Below are the code and all the weights of a small trained network. Each question names an input and a target symbol and asks about switching units off, where a switched-off unit gives its printed mean instead of its output.

import numpy as np


def w(rows, s, z=0):
    codes = np.array(rows[::2]) - 128.0
    scale = np.full(codes.shape[1], s)
    scale[-1] = z or s
    return codes * scale


def norm(h):
    return h / np.sqrt((h * h).mean(-1, keepdims=True) + 1e-5)


def softmax(a):
    e = np.exp(a - a.max(-1, keepdims=True))
    return e / e.sum(-1, keepdims=True)


def log_softmax(a):
    a = a - a.max(-1, keepdims=True)
    return a - np.log(np.exp(a).sum(-1, keepdims=True))


def net(x, mask):
    ids = ['βθλμξφψω'.index(c) for c in x.split()]
    T = len(ids)
    res = E[ids] + P[:T]
    u = 0
    for l in range(3):
        r = norm(res)
        for j in range(2):
            rows = slice(2 * j, 2 * j + 2)
            q, k, v = (r @ M[l][rows].T for M in (Q, K, V))
            z = softmax(np.where(np.tri(T) > 0, q @ k.T / 2**0.5, -1e9)) @ v
            o = O[l][rows]
            res = res + np.where(mask[u + j], z, o[:, -1]) @ o[:, :-1]
        u += 2
    return log_softmax(norm(res)[-1] @ U[:, :-1].T + U[:, -1])


Q, K, V, O = {}, {}, {}, {}
E = w([
[34,97,112,247,177],'β',
[34,133,140,109,94],'θ',
[129,157,201,167,231],'λ',
[133,110,74,58,142],'μ',
[136,187,102,74,21],'ξ',
[148,111,193,35,180],'φ',
[98,249,119,6,202],'ψ',
[62,225,157,100,77],'ω',
],0.018)
P = w([
[144,210,177,97,200],'0',
[126,194,167,95,164],'1',
[162,206,137,99,106],'2',
[157,174,144,108,108],'3',
[154,152,150,115,114],'4',
[153,132,156,85,93],'5',
[143,145,134,90,91],'6',
[171,90,119,138,2],'7',
],0.0066)
Q[0] = w([
[170,63,121,25,50],'L0H1',
[170,126,187,111,253],'L0H1',
[147,174,221,21,146],'L0H2',
[117,164,149,81,241],'L0H2',
],0.011)
K[0] = w([
[186,181,130,43,102],'L0H1',
[77,39,177,135,231],'L0H1',
[240,42,170,73,96],'L0H2',
[116,111,134,3,80],'L0H2',
],0.011)
V[0] = w([
[156,45,99,146,100],'L0H1',
[52,159,255,99,91],'L0H1',
[136,137,217,196,85],'L0H2',
[181,229,77,152,146],'L0H2',
],0.0078)
O[0] = w([
[187,117,195,2,40,22],'L0H1',
[88,129,139,195,161,253],'L0H1',
[150,173,207,149,155,111],'L0H2',
[41,135,124,161,208,119],'L0H2',
],0.0082,0.0048)
Q[1] = w([
[4,110,186,150,205],'L1H1',
[144,182,54,217,24],'L1H1',
[129,51,141,78,254],'L1H2',
[196,163,104,37,181],'L1H2',
],0.0069)
K[1] = w([
[158,101,246,82,149],'L1H1',
[147,135,193,89,162],'L1H1',
[57,78,104,205,228],'L1H2',
[202,118,254,144,239],'L1H2',
],0.0079)
V[1] = w([
[101,125,88,192,125],'L1H1',
[111,145,88,146,159],'L1H1',
[65,116,158,116,146],'L1H2',
[93,254,157,182,80],'L1H2',
],0.0087)
O[1] = w([
[122,90,80,127,194,175],'L1H1',
[115,78,145,5,63,189],'L1H1',
[124,130,46,207,1,192],'L1H2',
[90,179,180,170,147,254],'L1H2',
],0.0097,0.0074)
Q[2] = w([
[111,109,158,191,129],'L2H1',
[97,102,215,186,46],'L2H1',
[253,137,113,42,254],'L2H2',
[157,104,213,65,101],'L2H2',
],0.0086)
K[2] = w([
[134,156,206,104,153],'L2H1',
[140,123,129,70,108],'L2H1',
[192,100,142,10,127],'L2H2',
[202,84,107,108,119],'L2H2',
],0.014)
V[2] = w([
[59,5,178,103,171],'L2H1',
[91,110,148,115,217],'L2H1',
[144,81,130,67,72],'L2H2',
[148,139,70,164,111],'L2H2',
],0.013)
O[2] = w([
[137,128,74,212,52,180],'L2H1',
[254,105,113,137,142,221],'L2H1',
[73,187,78,245,151,1],'L2H2',
[78,89,152,24,225,121],'L2H2',
],0.0077,0.0098)
U = w([
[141,25,76,145,158,84],'β',
[39,130,105,142,76,50],'θ',
[255,149,173,126,200,1],'λ',
[159,53,3,37,93,169],'μ',
[167,165,191,39,128,238],'ξ',
[227,202,84,186,54,177],'φ',
[153,174,44,61,212,161],'ψ',
[101,241,149,143,147,1],'ω',
],0.0096,0.0032)

Each question gives the input, a string of symbols that net reads in full, and the target symbol t.
The units are the heads (2 rows each of Q, K, V and O). Each row of codes is followed by its name. A weight is (code - 128) times the scale printed after its matrix; where a second scale follows, it is the last column's (O and U).
mask holds one flag per head, layer by layer. A switched-off head (its flag False) gives its mean, the last column of its rows in O, instead of its output. The means were averaged over made-up inputs and are rounded, as every weight is.
A unit's drop is (log p(t) with every unit on - log p(t) with that unit switched off) / (log p(t) with every unit on - log p(t) with every unit switched off).
The circuit of an input: a set's keep is (log p(t) with only the set's units on - log p(t) with every unit switched off) / (log p(t) with every unit on - log p(t) with every unit switched off). Starting from all 6 units, units are removed one at a time, each time the one whose removal leaves the highest keep (on an exact tie, the one counted first), for as long as the keep stays at least 0.8.
units of the circuit, in order: the units of the circuit, biggest drop first
most important unit: the unit with the biggest drop
which heads matter: for each layer, one digit per head in row order, 1 if its drop is at least 0.15 and else 0, layers parted by /
drop when u is switched off: that unit's drop, to one decimal
input ω ψ φ ω β θ, target φ: units of the circuit, in order => [L2H1 L0H1 L1H1]
input μ β ξ φ ω ψ λ ψ, target φ: which heads matter => 01 / 01 / 11
input θ φ φ β ψ, target φ: most important unit => L2H2
input β θ ξ ω θ, target ξ: units of the circuit, in order => [L1H2 L2H2]
input β λ θ θ λ ω, target ω: which heads matter => 10 / 00 / 00
input ξ ψ μ β ψ, target μ: units of the circuit, in order => [L0H2 L0H1]
input β θ λ φ ω β θ ξ, target ξ: units of the circuit, in order => [L1H2 L2H1]
input β β φ β λ, target φ: units of the circuit, in order => [L2H1 L0H1 L2H2 L1H2]
input β ψ φ μ θ, target μ: which heads matter => 11 / 01 / 01
input ξ φ μ β ψ φ β β, target φ: units of the circuit, in order => [L1H1 L2H1]
input θ λ β φ β, target φ: units of the circuit, in order => [L2H1 L1H1]
input β θ μ β β θ, target μ: units of the circuit, in order => [L1H2 L0H1]
input ξ λ β φ θ θ, target φ: units of the circuit, in order => [L2H1 L1H1]
input β μ ω, target μ: units of the circuit, in order => [L0H2 L1H2 L0H1]
input β φ θ μ φ, target φ: units of the circuit, in order => [L2H2]
input β λ ω φ λ μ φ, target φ: which heads matter => 00 / 00 / 01
input β β ψ ω θ ξ β, target ξ: units of the circuit, in order => [L2H1 L0H1 L2H2]
input ω ψ ξ θ ψ β θ, target ξ: which heads matter => 00 / 01 / 11
input β μ β, target μ: drop when L0H2 is switched off => 0.2
input λ φ λ, target φ: drop when L2H1 is switched off => 0.7
input ω β μ β, target μ: drop when L1H2 is switched off => 0.6
input λ ξ ψ ω β, target ξ: drop when L2H2 is switched off => 0.2
